Below are the code and all the weights of a small trained network. Each question names an input and a target symbol and asks about switching units off, where a switched-off unit gives its printed mean instead of its output.

import numpy as np


def w(rows, s, z=0):
    codes = np.array(rows[::2]) - 128.0
    scale = np.full(codes.shape[1], s)
    scale[-1] = z or s
    return codes * scale


def f(y):
    return np.maximum(y, 0)


def softmax(a):
    e = np.exp(a - a.max(-1, keepdims=True))
    return e / e.sum(-1, keepdims=True)


def log_softmax(a):
    a = a - a.max(-1, keepdims=True)
    return a - np.log(np.exp(a).sum(-1, keepdims=True))


def net(x, mask):
    ids = ['Φαεζημξστω'.index(c) for c in x.split()]
    T = len(ids)
    res = E[ids] + P[:T]
    u = 0
    for l in range(2):
        r = res
        for j in range(2):
            rows = slice(2 * j, 2 * j + 2)
            q, k, v = (r @ M[l][rows].T for M in (Q, K, V))
            z = softmax(np.where(np.tri(T) > 0, q @ k.T / 2**0.5, -1e9)) @ v
            o = O[l][rows]
            res = res + np.where(mask[u + j], z, o[:, -1]) @ o[:, :-1]
        u += 2
        y = f(res @ A[l][:, :-1].T + A[l][:, -1])
        res = res + np.where(mask[u : u + 16], y, B[l][:, -1]) @ B[l][:, :-1]
        u += 16
    return log_softmax(res[-1] @ U[:, :-1].T + U[:, -1])


Q, K, V, O, A, B = {}, {}, {}, {}, {}, {}
E = w([
[116,52,232,170,163,154,84,51,209,174,155,79],'Φ',
[187,69,196,206,143,101,97,71,193,195,130,120],'α',
[116,90,210,170,49,99,134,185,151,157,154,136],'ε',
[250,174,146,188,170,172,96,145,94,161,164,118],'ζ',
[191,84,111,152,85,84,119,138,106,117,229,118],'η',
[116,113,151,156,161,119,70,202,85,205,159,107],'μ',
[47,112,181,173,162,78,94,82,67,112,97,161],'ξ',
[159,185,116,162,100,52,166,101,93,150,117,194],'σ',
[108,92,80,162,178,104,181,178,114,71,34,123],'τ',
[134,113,184,231,132,118,151,71,77,80,151,203],'ω',
],0.019)
P = w([
[178,130,232,40,154,66,125,150,84,182,121,139],'0',
[170,146,189,77,137,87,105,137,101,163,122,132],'1',
[146,148,160,109,121,108,97,130,111,160,122,142],'2',
[119,147,128,150,111,121,82,119,131,160,112,150],'3',
[93,155,102,185,89,140,72,114,145,147,108,159],'4',
[67,150,79,216,85,152,62,102,161,148,104,176],'5',
[34,141,53,247,72,177,56,97,177,140,101,183],'6',
],0.011)
Q[0] = w([
[143,152,124,156,94,98,132,140,108,112,123,162],'L0H1',
[77,155,115,88,141,151,150,141,141,113,124,61],'L0H1',
[149,113,137,113,115,96,106,120,82,139,162,156],'L0H2',
[96,186,89,5,163,150,222,112,101,32,60,131],'L0H2',
],0.016)
K[0] = w([
[124,104,104,87,169,131,129,138,144,84,112,116],'L0H1',
[164,167,206,113,154,118,110,82,111,144,160,86],'L0H1',
[117,189,120,191,117,104,117,91,98,111,111,133],'L0H2',
[196,117,250,68,119,106,95,138,100,187,188,124],'L0H2',
],0.012)
V[0] = w([
[63,145,100,43,142,121,187,177,135,108,237,195],'L0H1',
[68,246,197,83,66,192,64,45,170,153,248,148],'L0H1',
[91,118,151,114,160,202,156,104,160,127,100,167],'L0H2',
[180,137,165,181,141,177,76,215,253,163,223,35],'L0H2',
],0.0038)
O[0] = w([
[128,101,158,133,91,86,113,122,196,153,149,130,50],'L0H1',
[148,100,150,140,63,144,107,122,5,152,83,114,112],'L0H1',
[109,160,161,104,114,179,145,134,92,145,135,111,128],'L0H2',
[153,111,155,128,133,155,147,167,145,129,118,200,3],'L0H2',
],0.012,0.0052)
A[0] = w([
[168,143,128,132,82,136,101,127,127,140,124,21,110],'L0N1',
[122,175,88,137,94,106,134,141,157,173,134,105,55],'L0N2',
[151,105,81,108,118,140,149,143,71,124,38,68,101],'L0N3',
[137,85,139,9,96,170,144,106,74,165,100,125,2],'L0N4',
[119,132,119,80,91,146,142,140,106,120,101,140,53],'L0N5',
[168,127,64,100,103,181,171,134,174,137,148,163,70],'L0N6',
[119,173,85,120,175,132,95,145,188,160,67,101,64],'L0N7',
[144,75,115,151,115,110,159,131,162,84,137,102,83],'L0N8',
[90,76,154,121,126,164,90,110,131,152,75,104,96],'L0N9',
[136,133,106,110,106,141,117,131,129,134,117,134,54],'L0N10',
[118,174,73,91,109,91,160,146,143,179,105,73,168],'L0N11',
[124,75,118,108,42,123,148,178,100,93,167,109,122],'L0N12',
[162,173,99,76,153,193,138,167,125,129,180,155,62],'L0N13',
[156,176,95,125,109,182,183,101,207,136,182,105,25],'L0N14',
[138,108,111,110,186,112,147,140,159,109,23,103,87],'L0N15',
[129,131,71,113,104,99,179,120,108,107,165,139,156],'L0N16',
],0.011,0.0043)
B[0] = w([
[61,143,97,152,145,29,156,107,82,75,80,147,242],'L0N1',
[139,150,138,137,83,88,112,61,80,120,85,185,170],'L0N2',
[137,107,106,119,151,161,119,125,226,134,139,130,151],'L0N3',
[167,129,142,14,2,197,116,144,116,129,171,204,131],'L0N4',
[93,99,158,151,148,120,107,122,143,116,98,50,128],'L0N5',
[147,91,125,149,120,60,104,118,132,105,159,106,135],'L0N6',
[83,108,194,136,81,157,146,126,35,111,152,139,202],'L0N7',
[108,171,125,99,173,171,141,124,156,199,148,152,164],'L0N8',
[200,141,56,151,110,92,144,140,122,125,99,118,254],'L0N9',
[112,139,121,123,93,122,142,126,134,114,114,143,128],'L0N10',
[137,107,184,161,144,124,98,108,123,121,64,196,165],'L0N11',
[151,150,104,168,213,156,143,123,148,118,84,18,179],'L0N12',
[181,110,130,140,114,78,103,142,81,98,31,103,146],'L0N13',
[179,169,152,54,124,118,89,108,104,185,129,72,183],'L0N14',
[84,123,127,104,147,204,93,35,164,142,138,101,170],'L0N15',
[188,112,88,126,139,158,68,109,155,100,84,164,175],'L0N16',
],0.0084,0.0038)
Q[1] = w([
[69,130,158,94,153,148,173,70,81,71,183,120],'L1H1',
[72,136,82,207,197,11,112,65,95,121,52,127],'L1H1',
[82,90,119,254,206,132,86,83,121,179,74,169],'L1H2',
[32,122,111,116,150,101,141,54,95,100,133,134],'L1H2',
],0.0098)
K[1] = w([
[153,194,204,131,104,88,171,90,156,156,132,135],'L1H1',
[80,134,97,254,64,191,125,85,114,125,180,149],'L1H1',
[49,174,49,152,93,230,131,134,113,65,91,187],'L1H2',
[128,111,212,77,88,154,176,8,174,59,111,181],'L1H2',
],0.01)
V[1] = w([
[92,35,215,131,90,145,189,139,88,153,24,147],'L1H1',
[129,29,253,134,161,143,219,130,136,10,221,145],'L1H1',
[236,148,120,178,163,109,146,73,113,113,92,230],'L1H2',
[121,190,141,58,163,69,62,212,25,148,195,233],'L1H2',
],0.0058)
O[1] = w([
[114,228,140,145,161,176,14,123,102,248,62,172,161],'L1H1',
[143,53,2,196,72,177,172,107,96,192,99,153,172],'L1H1',
[52,206,72,37,166,225,246,148,150,145,205,169,247],'L1H2',
[36,209,102,207,76,185,59,125,161,18,172,97,139],'L1H2',
],0.0071,0.011)
A[1] = w([
[133,83,159,221,97,153,71,223,144,64,113,57,126],'L1N1',
[85,156,63,111,95,113,177,139,139,132,175,23,105],'L1N2',
[158,81,168,166,90,198,78,109,68,149,105,143,132],'L1N3',
[84,181,95,131,121,70,56,158,46,128,130,152,68],'L1N4',
[107,190,174,130,114,69,90,97,112,8,141,21,98],'L1N5',
[90,197,174,93,104,102,151,178,236,114,205,143,99],'L1N6',
[172,150,182,164,253,139,103,133,127,169,135,114,126],'L1N7',
[109,48,134,105,104,82,161,123,209,138,48,105,125],'L1N8',
[60,18,94,128,109,51,61,94,43,172,138,62,81],'L1N9',
[92,156,60,121,214,169,194,129,154,45,141,158,120],'L1N10',
[217,138,65,76,113,16,123,93,132,125,74,110,2],'L1N11',
[179,54,172,191,84,105,169,229,105,145,128,174,104],'L1N12',
[203,84,142,89,78,179,185,234,146,127,251,192,102],'L1N13',
[70,113,155,193,122,114,176,166,137,109,71,181,172],'L1N14',
[136,158,37,133,20,106,106,117,120,171,74,167,113],'L1N15',
[119,129,59,182,104,133,96,169,144,142,71,62,135],'L1N16',
],0.0074,0.0059)
B[1] = w([
[172,96,78,107,148,147,81,122,105,112,172,163,158],'L1N1',
[129,135,173,91,158,116,121,116,125,122,123,195,164],'L1N2',
[118,110,145,119,160,50,117,153,139,110,117,136,216],'L1N3',
[153,70,122,114,106,119,176,102,170,116,134,112,240],'L1N4',
[112,122,92,93,68,124,128,104,112,159,76,128,180],'L1N5',
[97,108,120,166,104,142,107,179,186,175,135,151,158],'L1N6',
[147,101,83,100,126,159,121,140,139,117,93,81,198],'L1N7',
[83,174,157,136,94,142,137,141,101,116,175,130,159],'L1N8',
[152,155,150,160,133,183,132,146,146,110,137,122,183],'L1N9',
[153,125,183,139,113,101,113,164,118,177,136,93,254],'L1N10',
[92,129,151,133,77,219,116,174,138,85,127,154,149],'L1N11',
[139,122,114,131,168,51,153,150,174,102,105,109,143],'L1N12',
[99,117,151,122,75,146,152,77,149,2,87,140,149],'L1N13',
[183,130,86,86,159,135,110,97,126,116,158,77,230],'L1N14',
[144,102,184,124,135,128,127,164,74,91,170,114,244],'L1N15',
[94,152,160,104,167,129,140,115,111,126,162,151,193],'L1N16',
],0.01,0.0085)
U = w([
[112,149,99,202,114,183,106,190,111,97,96,54,96],'Φ',
[143,70,153,94,127,120,85,84,115,147,171,61,31],'α',
[69,142,120,108,115,72,107,138,131,160,132,168,110],'ε',
[102,131,33,88,94,66,101,64,92,100,85,77,131],'ζ',
[130,95,39,97,151,120,3,107,126,85,183,141,104],'η',
[157,104,115,133,168,30,77,153,109,121,107,102,113],'μ',
[103,123,106,169,182,104,139,59,20,109,218,118,255],'ξ',
[114,110,159,88,135,103,60,97,74,79,116,178,32],'σ',
[133,91,51,59,188,176,137,86,125,140,84,190,123],'τ',
[132,84,102,113,126,89,148,106,160,62,160,103,114],'ω',
],0.0044,0.0045)

Each question gives the input, a string of symbols that net reads in full, and the target symbol t.
The units are the heads (2 rows each of Q, K, V and O) and the neurons (one row each of A and B). Each row of codes is followed by its name. A weight is (code - 128) times the scale printed after its matrix; where a second scale follows, it is the last column's (O, A, B and U).
mask holds one flag per unit, layer by layer, with each layer's heads first. A switched-off unit (its flag False) gives its mean, the last column of its rows in O or B, instead of its output. The means were averaged over made-up inputs and are rounded, as every weight is.
A unit's drop is (log p(t) with every unit on - log p(t) with that unit switched off) / (log p(t) with every unit on - log p(t) with every unit switched off).
The circuit of an input: a set's keep is (log p(t) with only the set's units on - log p(t) with every unit switched off) / (log p(t) with every unit on - log p(t) with every unit switched off). Starting from the 12 units with the biggest drops (on a tie, the unit counted first), units are removed one at a time, each time the one whose removal leaves the highest keep (on an exact tie, the one counted first), for as long as the keep stays at least 0.8.
circuit, biggest first: the units of the circuit, biggest drop first
unit that matters most: the unit with the biggest drop
k most important neurons: the k neurons with the biggest drops, biggest first
k most important neurons of layer l: the k neurons of layer l with the biggest drops, biggest first
input η α ζ, target ω: circuit, biggest first	(L0H2 L1H1 L1N13)
input ξ μ α α, target η: circuit, biggest first	(L0H2 L1H2 L1N1)
input σ ω σ η η, target ε: 2 most important neurons	(L0N1 L1N6)
input μ α ξ η ω τ, target τ: circuit, biggest first	(L1H2 L0N3)
input ω α ξ ζ, target ζ: circuit, biggest first	(L1N5 L1H1 L0N1 L0H2)
input ω ω α ξ η, target ζ: unit that matters most	L1N5
input ω α ε α α, target μ: 2 most important neurons	(L0N12 L1N12)
input σ α α, target ε: 2 most important neurons	(L1N6 L0N11)
input α α ω α α α, target τ: circuit, biggest first	(L0H2 L0H1 L1H2)
input μ η τ ω α, target α: 2 most important neurons	(L0N14 L0N15)
input μ ω τ, target τ: circuit, biggest first	(L0N15 L0N3)
input α α μ ζ η, target η: circuit, biggest first	(L0H2 L1H2 L1N1 L0N1)
input τ μ σ ω, target ω: circuit, biggest first	(L1H1 L0H1)
input α ω σ η α, target ε: 3 most important neurons of layer 0	(L0N16 L0N11 L0N2)
input μ ω ω Φ, target ξ: 3 most important neurons	(L0N9 L0N1 L1N16)
input τ ω α σ, target σ: most important neuron of layer 0	(L0N15)
input ξ ε μ η, target η: circuit, biggest first	(L1H2 L0H2 L1N1)
input ω ω ζ ω τ ε, target ε: circuit, biggest first	(L0H1 L1N6)
input η ω Φ α ε, target μ: circuit, biggest first	(L1H2 L0N12 L0H1 L1N12)
input α ω τ μ, target μ: circuit, biggest first	(L1H2 L0N15 L1N12)
input ξ μ α Φ, target η: circuit, biggest first	(L0H2 L1H2 L0N1 L1N1)
input ω ξ Φ, target ξ: most important neuron	(L0N1)
input ω Φ α Φ ξ μ σ, target ε: circuit, biggest first	(L1H1 L1H2 L1N6 L0N2)
input ω ω τ ω, target τ: 2 most important neurons	(L0N14 L0N15)
input α ω η α ξ μ Φ, target ζ: 2 most important neurons	(L0N9 L1N5)
input α η α, target ω: 2 most important neurons	(L1N13 L0N12)
input μ σ μ τ ζ, target ζ: 2 most important neurons	(L0N14 L1N5)
input Φ ω ζ α, target ξ: 2 most important neurons of layer 0	(L0N1 L0N9)
input ω η Φ Φ, target ω: unit that matters most	L0H2
input ξ ω τ ξ ω Φ, target Φ: 3 most important neurons	(L1N11 L0N15 L0N9)
